Below is a small trained network, with its code and all its weights. Each question gives an input and a class and asks what happens when units are switched off, that is, made to give their printed mean instead of their output.

import numpy as np


def w(rows, s, z=0):
    codes = np.array(rows[::2]) - 128.0
    scale = np.full(codes.shape[1], s)
    scale[-1] = z or s
    return codes * scale


def f(y):
    return np.maximum(y, 0)


def log_softmax(a):
    a = a - a.max(-1, keepdims=True)
    return a - np.log(np.exp(a).sum(-1, keepdims=True))


def net(x, mask):
    res = np.array(x, float).reshape(1, 8) / 4 @ E
    y = f(res @ A[0][:, :-1].T + A[0][:, -1])
    res = res + np.where(mask, y, B[0][:, -1]) @ B[0][:, :-1]
    return log_softmax(res[-1] @ U[:, :-1].T + U[:, -1])


A, B = {}, {}
E = w([
[148,203,1,214],'x0',
[130,125,128,130],'x1',
[15,33,71,138],'x2',
[235,17,69,74],'x3',
[128,128,128,128],'x4',
[127,127,128,130],'x5',
[127,131,128,122],'x6',
[127,129,130,127],'x7',
],0.0044)
A[0] = w([
[131,161,69,154,126],'N1',
[202,193,174,117,39],'N2',
[247,31,73,96,10],'N3',
[143,140,137,125,81],'N4',
[57,193,176,161,67],'N5',
[46,205,176,148,82],'N6',
[54,80,92,132,76],'N7',
[94,106,110,130,80],'N8',
[77,91,107,139,90],'N9',
[129,173,43,131,150],'N10',
[130,146,92,135,100],'N11',
[145,113,122,128,93],'N12',
[135,156,80,149,123],'N13',
[63,89,97,129,79],'N14',
[148,141,142,138,94],'N15',
[84,106,112,131,101],'N16',
[103,101,127,147,78],'N17',
[89,167,141,120,94],'N18',
[97,106,116,136,94],'N19',
[107,78,252,82,126],'N20',
[101,154,145,139,85],'N21',
[184,176,176,132,69],'N22',
[180,167,164,130,56],'N23',
[116,109,181,95,83],'N24',
[131,172,55,146,133],'N25',
[116,95,202,98,119],'N26',
[99,102,119,141,71],'N27',
[125,153,90,125,160],'N28',
[131,128,123,138,89],'N29',
[133,151,89,147,162],'N30',
[83,95,101,128,73],'N31',
[119,114,167,106,146],'N32',
[124,121,146,112,115],'N33',
[136,162,72,151,107],'N34',
[119,143,122,118,118],'N35',
[132,150,82,135,174],'N36',
[96,160,158,153,72],'N37',
[202,183,173,129,31],'N38',
[106,109,122,140,112],'N39',
],0.011,0.0013)
B[0] = w([
[139,130,192,146,184],'N1',
[92,200,91,75,196],'N2',
[135,20,20,185,255],'N3',
[110,136,124,120,138],'N4',
[141,47,57,159,214],'N5',
[149,35,53,159,224],'N6',
[118,198,96,79,195],'N7',
[125,157,117,102,156],'N8',
[117,173,108,90,175],'N9',
[137,119,210,140,197],'N10',
[128,128,162,138,155],'N11',
[136,114,115,132,143],'N12',
[133,129,182,140,173],'N13',
[110,182,104,83,184],'N14',
[129,144,122,112,143],'N15',
[117,158,112,97,163],'N16',
[124,158,119,114,149],'N17',
[136,90,99,141,167],'N18',
[117,155,117,107,155],'N19',
[144,132,252,168,237],'N20',
[133,100,102,140,159],'N21',
[119,185,93,82,184],'N22',
[108,172,104,87,172],'N23',
[134,125,184,147,174],'N24',
[138,127,205,143,193],'N25',
[136,131,201,157,194],'N26',
[126,160,118,112,152],'N27',
[131,121,165,128,161],'N28',
[127,130,133,131,131],'N29',
[128,128,173,140,170],'N30',
[122,175,105,100,169],'N31',
[131,129,169,142,167],'N32',
[134,130,147,137,146],'N33',
[128,127,192,139,179],'N34',
[130,122,126,133,136],'N35',
[134,122,174,136,171],'N36',
[136,93,88,147,170],'N37',
[101,191,94,72,189],'N38',
[119,148,119,113,149],'N39',
],0.032,0.0055)
U = w([
[153,114,255,175,107],'0',
[147,13,12,172,251],'1',
[89,226,70,26,34],'2',
],0.0062,0.00021)

Each question gives the input, the list of numbers given to net, and the class t.
The units are the neurons (one row each of A and B). Each row of codes is followed by its name. A weight is (code - 128) times the scale printed after its matrix; where a second scale follows, it is the last column's (A, B and U).
mask holds one flag per neuron, in row order. A switched-off neuron (its flag False) gives its mean, the last column of its row in B, instead of its output. The means were averaged over made-up inputs and are rounded, as every weight is.
A unit's drop is (log p(t) with every unit on - log p(t) with that unit switched off) / (log p(t) with every unit on - log p(t) with every unit switched off).
most important unit: the unit with the biggest drop
k most important neurons: the k neurons with the biggest drops, biggest first
drop of u: that unit's drop, to one decimal
input [-3,1,6,-5,7,-6,-7,-7], class 2: 3 most important neurons => (N3; N7; N14)
input [7,-3,7,3,-1,5,1,7], class 0: most important neuron => (N10)
input [8,-1,8,-2,7,7,3,8], class 0: 4 most important neurons => (N10; N25; N1; N34)
input [5,5,-4,-6,4,-2,-3,6], class 1: 3 most important neurons => (N6; N5; N20)
input [4,4,3,-7,2,6,-7,-1], class 1: 2 most important neurons => (N6; N5)
input [8,-2,3,8,5,2,-2,-4], class 0: 2 most important neurons => (N10; N25)
input [5,0,5,3,-7,6,5,6], class 0: 2 most important neurons => (N10; N2)
input [-4,4,-5,-6,-1,-3,-5,7], class 1: 2 most important neurons => (N6; N5)
input [-6,2,-7,-1,-4,8,-7,-2], class 2: 4 most important neurons => (N2; N38; N22; N23)
input [2,5,-7,-5,-6,3,0,8], class 2: 4 most important neurons => (N3; N2; N38; N22)
input [-3,0,-3,-5,2,8,-3,-3], class 1: 2 most important neurons => (N6; N5)
input [-5,6,-8,8,-8,8,-5,2], class 1: 2 most important neurons => (N3; N7)
input [-4,6,-5,-6,1,4,-1,-6], class 1: drop of N5 => 0.4
input [8,-1,4,-7,-1,-7,-3,-1], class 0: drop of N3 => 0.8
input [1,6,1,-8,6,-5,8,-3], class 1: drop of N13 => 0.0
input [-1,6,-6,-8,-5,3,-2,-8], class 1: most important unit => N6
